Here is a tiny trained network, its code and every weight. The questions are about switching its units off for an input and a target symbol, where a switched-off unit gives its printed mean instead of its output.

import numpy as np


def w(rows, s, z=0):
    codes = np.array(rows[::2]) - 128.0
    scale = np.full(codes.shape[1], s)
    scale[-1] = z or s
    return codes * scale


def norm(h):
    return h / np.sqrt((h * h).mean(-1, keepdims=True) + 1e-5)


def f(y):
    return np.maximum(y, 0)


def softmax(a):
    e = np.exp(a - a.max(-1, keepdims=True))
    return e / e.sum(-1, keepdims=True)


def log_softmax(a):
    a = a - a.max(-1, keepdims=True)
    return a - np.log(np.exp(a).sum(-1, keepdims=True))


def net(x, mask):
    ids = ['αβδεζημξπστφψ'.index(c) for c in x.split()]
    T = len(ids)
    res = E[ids] + P[:T]
    u = 0
    for l in range(3):
        q, k, v = (norm(res) @ M[l].T for M in (Q, K, V))
        z = softmax(np.where(np.tri(T) > 0, q @ k.T / 3**0.5, -1e9)) @ v
        res = res + np.where(mask[u], z, O[l][:, -1]) @ O[l][:, :-1]
        u += 1
        y = f(norm(res) @ A[l][:, :-1].T + A[l][:, -1])
        res = res + np.where(mask[u : u + 8], y, B[l][:, -1]) @ B[l][:, :-1]
        u += 8
    return log_softmax(norm(res)[-1] @ U[:, :-1].T + U[:, -1])


Q, K, V, O, A, B = {}, {}, {}, {}, {}, {}
E = w([
[126,103,127,181],'α',
[128,102,123,185],'β',
[128,105,128,178],'δ',
[127,106,124,177],'ε',
[127,105,123,181],'ζ',
[123,100,126,188],'η',
[124,112,136,165],'μ',
[110,121,130,188],'ξ',
[126,124,138,156],'π',
[136,149,147,125],'σ',
[177,78,162,123],'τ',
[15,213,130,190],'φ',
[125,181,255,30],'ψ',
],0.0026)
P = w([
[109,26,3,198],'0',
[227,185,241,161],'1',
[105,31,110,190],'2',
[179,203,144,73],'3',
[68,43,89,92],'4',
[175,174,131,52],'5',
[45,68,60,86],'6',
],0.0022)
Q[0] = w([
[114,212,130,251],'L0H0',
[117,144,42,36],'L0H0',
[72,142,109,133],'L0H0',
],0.0031)
K[0] = w([
[133,141,106,254],'L0H0',
[80,97,90,27],'L0H0',
[87,139,127,134],'L0H0',
],0.0033)
V[0] = w([
[134,138,139,153],'L0H0',
[254,56,113,101],'L0H0',
[40,58,52,83],'L0H0',
],0.0017)
O[0] = w([
[115,153,81,71,179],'L0H0',
[37,168,44,186,252],'L0H0',
[173,163,253,208,66],'L0H0',
],0.0019,0.00031)
A[0] = w([
[175,116,151,180,28],'L0N0',
[61,139,48,147,101],'L0N1',
[85,164,132,144,218],'L0N2',
[60,51,45,146,176],'L0N3',
[125,167,171,85,178],'L0N4',
[111,4,156,173,164],'L0N5',
[149,89,150,80,255],'L0N6',
[118,188,139,136,10],'L0N7',
],0.0035,0.00083)
B[0] = w([
[85,136,75,63,152],'L0N0',
[87,92,255,42,188],'L0N1',
[173,105,127,104,160],'L0N2',
[91,106,90,23,251],'L0N3',
[150,106,51,176,178],'L0N4',
[109,139,19,60,237],'L0N5',
[87,131,59,153,174],'L0N6',
[194,125,102,144,144],'L0N7',
],0.0022,0.0029)
Q[1] = w([
[217,142,77,118],'L1H0',
[96,100,35,84],'L1H0',
[144,78,1,138],'L1H0',
],0.0078)
K[1] = w([
[91,174,126,146],'L1H0',
[157,171,106,46],'L1H0',
[185,254,115,93],'L1H0',
],0.008)
V[1] = w([
[114,115,146,236],'L1H0',
[17,111,107,138],'L1H0',
[64,253,132,151],'L1H0',
],0.0028)
O[1] = w([
[5,91,126,45,3],'L1H0',
[76,120,41,229,127],'L1H0',
[11,232,171,162,21],'L1H0',
],0.0024,0.00061)
A[1] = w([
[206,42,83,114,150],'L1N0',
[125,172,48,71,229],'L1N1',
[125,9,227,91,169],'L1N2',
[147,8,137,27,247],'L1N3',
[216,87,159,134,93],'L1N4',
[92,1,130,127,71],'L1N5',
[125,169,193,213,153],'L1N6',
[131,51,130,99,129],'L1N7',
],0.0024,0.0014)
B[1] = w([
[62,165,177,159,189],'L1N0',
[133,128,188,228,224],'L1N1',
[190,156,4,113,175],'L1N2',
[118,194,18,175,255],'L1N3',
[52,106,213,123,153],'L1N4',
[127,192,109,107,181],'L1N5',
[155,222,124,93,151],'L1N6',
[152,175,69,151,172],'L1N7',
],0.0022,0.0029)
Q[2] = w([
[163,178,93,80],'L2H0',
[172,214,113,117],'L2H0',
[71,3,113,42],'L2H0',
],0.011)
K[2] = w([
[111,85,157,43],'L2H0',
[110,115,136,39],'L2H0',
[144,105,139,254],'L2H0',
],0.013)
V[2] = w([
[180,245,98,88],'L2H0',
[182,254,136,195],'L2H0',
[216,58,86,115],'L2H0',
],0.003)
O[2] = w([
[215,111,231,38,253],'L2H0',
[145,181,131,28,254],'L2H0',
[139,4,79,77,176],'L2H0',
],0.0036,0.00076)
A[2] = w([
[176,89,121,154,134],'L2N0',
[46,82,30,102,158],'L2N1',
[41,57,24,123,112],'L2N2',
[98,110,51,19,110],'L2N3',
[147,43,84,106,250],'L2N4',
[121,146,157,1,198],'L2N5',
[164,117,183,119,117],'L2N6',
[190,136,158,122,106],'L2N7',
],0.0057,0.0025)
B[2] = w([
[114,83,146,90,153],'L2N0',
[1,169,110,70,254],'L2N1',
[56,196,79,101,238],'L2N2',
[65,46,153,201,245],'L2N3',
[127,150,149,59,208],'L2N4',
[163,126,210,127,233],'L2N5',
[145,161,81,128,150],'L2N6',
[108,127,83,129,157],'L2N7',
],0.0062,0.0051)
U = w([
[38,157,97,89,224],'α',
[65,114,216,105,101],'β',
[113,89,212,132,87],'δ',
[145,89,152,139,13],'ε',
[136,224,134,237,98],'ζ',
[143,113,139,129,1],'η',
[168,75,87,166,146],'μ',
[140,88,154,206,80],'ξ',
[199,158,22,135,133],'π',
[181,90,89,1,25],'σ',
[206,198,215,73,183],'τ',
[146,98,149,137,18],'φ',
[153,65,129,144,99],'ψ',
],0.015,0.0041)

Each question gives the input, a string of symbols that net reads in full, and the target symbol t.
The units are the heads (3 rows each of Q, K, V and O) and the neurons (one row each of A and B). Each row of codes is followed by its name. A weight is (code - 128) times the scale printed after its matrix; where a second scale follows, it is the last column's (O, A, B and U).
mask holds one flag per unit, layer by layer, with each layer's heads first. A switched-off unit (its flag False) gives its mean, the last column of its rows in O or B, instead of its output. The means were averaged over made-up inputs and are rounded, as every weight is.
A unit's drop is (log p(t) with every unit on - log p(t) with that unit switched off) / (log p(t) with every unit on - log p(t) with every unit switched off).
most important unit: the unit with the biggest drop
top k neurons: the k neurons with the biggest drops, biggest first
top k neurons in layer l: the k neurons of layer l with the biggest drops, biggest first
input φ σ σ σ, target π: top 2 neurons => [L0N3, L0N5]
input τ τ τ ζ, target σ: most important unit => L2H0
input ε π σ ζ φ β, target ζ: top 2 neurons => [L2N1, L2N3]
input μ ψ π ψ μ ε, target τ: top 3 neurons => [L1N3, L2N3, L2N1]
input β ξ φ σ, target ζ: top 3 neurons => [L0N3, L1N1, L0N5]
input ψ α σ σ α ε, target π: top 3 neurons in layer 1 => [L1N3, L1N7, L1N2]
input φ ζ φ, target β: top 2 neurons in layer 2 => [L2N5, L2N2]
input η β ζ μ τ β, target σ: top 2 neurons in layer 2 => [L2N3, L2N1]
input φ μ ε ψ ζ μ, target τ: top 3 neurons => [L1N3, L2N3, L2N1]
input ψ τ σ α, target σ: top 2 neurons => [L2N3, L2N1]
input ψ η α ξ, target ξ: top 2 neurons in layer 2 => [L2N4, L2N1]
input δ σ μ ψ η α, target τ: top 3 neurons => [L1N3, L2N3, L2N1]
input η φ σ ξ ξ ξ η, target β: top 2 neurons => [L0N3, L2N5]
input η ε τ ξ η β, target ξ: top 3 neurons in layer 2 => [L2N1, L2N2, L2N4]
input σ μ β φ δ σ, target ζ: most important unit => L1H0
input φ μ π ε, target μ: top 2 neurons => [L2N1, L2N4]
input ε ε ψ α η ψ, target τ: top 2 neurons => [L2N3, L2N1]
input ψ σ σ ξ φ α, target ζ: top 4 neurons in layer 2 => [L2N1, L2N3, L2N5, L2N4]
input π α δ μ ζ φ φ, target β: top 2 neurons in layer 1 => [L1N6, L1N1]
input π α π φ ε ζ, target ζ: most important unit => L1H0
input ε δ η φ, target ζ: top 2 neurons => [L2N1, L0N3]
input σ τ τ ξ ψ μ, target τ: top 2 neurons => [L2N3, L1N3]
input μ ψ μ α, target τ: top 2 neurons => [L1N3, L2N3]
input ψ ε β ψ π ξ, target τ: top 3 neurons in layer 2 => [L2N3, L2N1, L2N2]
input η π δ ψ ξ π, target τ: top 2 neurons in layer 2 => [L2N3, L2N1]
